Below are the code and all the weights of a small trained network. Each question names an input and a class and asks about switching units off, where a switched-off unit gives its printed mean instead of its output.

import numpy as np


def w(rows, s, z=0):
    codes = np.array(rows[::2]) - 128.0
    scale = np.full(codes.shape[1], s)
    scale[-1] = z or s
    return codes * scale


def f(y):
    return y / 2 * (1 + np.tanh(0.7978845608 * (y + 0.044715 * y**3)))


def log_softmax(a):
    a = a - a.max(-1, keepdims=True)
    return a - np.log(np.exp(a).sum(-1, keepdims=True))


def net(x, mask):
    res = np.array(x, float).reshape(1, 2) / 4 @ E
    y = f(res @ A[0][:, :-1].T + A[0][:, -1])
    res = res + np.where(mask, y, B[0][:, -1]) @ B[0][:, :-1]
    return log_softmax(res[-1] @ U[:, :-1].T + U[:, -1])


A, B = {}, {}
E = w([
[105,125,37,140,234],'x0',
[249,94,164,162,136],'x1',
],0.016)
A[0] = w([
[159,78,93,206,241,137],'N0',
[61,181,64,63,182,112],'N1',
[104,184,144,69,2,198],'N2',
[14,132,117,63,107,253],'N3',
[126,110,142,96,189,148],'N4',
[53,176,166,68,86,157],'N5',
],0.0088,0.0058)
B[0] = w([
[79,116,85,212,90,219],'N0',
[188,95,60,62,162,214],'N1',
[119,134,194,211,42,252],'N2',
[42,65,32,140,227,252],'N3',
[47,83,123,170,155,149],'N4',
[75,171,79,254,110,214],'N5',
],0.009,0.013)
U = w([
[70,120,76,205,110,173],'0',
[97,84,37,4,187,1],'1',
[202,126,154,91,72,189],'2',
],0.012,0.003)

Each question gives the input, the list of numbers given to net, and the class t.
The units are the neurons (one row each of A and B). Each row of codes is followed by its name. A weight is (code - 128) times the scale printed after its matrix; where a second scale follows, it is the last column's (A, B and U).
mask holds one flag per neuron, in row order. A switched-off neuron (its flag False) gives its mean, the last column of its row in B, instead of its output. The means were averaged over made-up inputs and are rounded, as every weight is.
A unit's drop is (log p(t) with every unit on - log p(t) with that unit switched off) / (log p(t) with every unit on - log p(t) with every unit switched off).
The circuit of an input: a set's keep is (log p(t) with only the set's units on - log p(t) with every unit switched off) / (log p(t) with every unit on - log p(t) with every unit switched off). Starting from all 6 units, units are removed one at a time, each time the one whose removal leaves the highest keep (on an exact tie, the one counted first), for as long as the keep stays at least 0.8.
circuit, biggest first: the units of the circuit, biggest drop first
k most important neurons: the k neurons with the biggest drops, biggest first
drop when u is switched off: that unit's drop, to one decimal
input [7,-1], class 1: circuit, biggest first	[N1]
input [1,-2], class 1: circuit, biggest first	[N2 N0]
input [-3,1], class 2: circuit, biggest first	[N3 N0]
input [1,-3], class 1: circuit, biggest first	[N2 N0]
input [1,-8], class 1: 2 most important neurons	[N1 N3]
input [-7,1], class 2: 2 most important neurons	[N3 N0]
input [0,7], class 2: 2 most important neurons	[N3 N5]
input [6,-1], class 1: 2 most important neurons	[N2 N1]
input [3,0], class 1: 2 most important neurons	[N2 N5]
input [-8,1], class 2: 2 most important neurons	[N3 N0]
input [-5,1], class 2: drop when N0 is switched off	0.2
input [-3,3], class 2: drop when N3 is switched off	0.1
input [-4,3], class 2: drop when N3 is switched off	0.1
input [2,-6], class 1: circuit, biggest first	[N1]
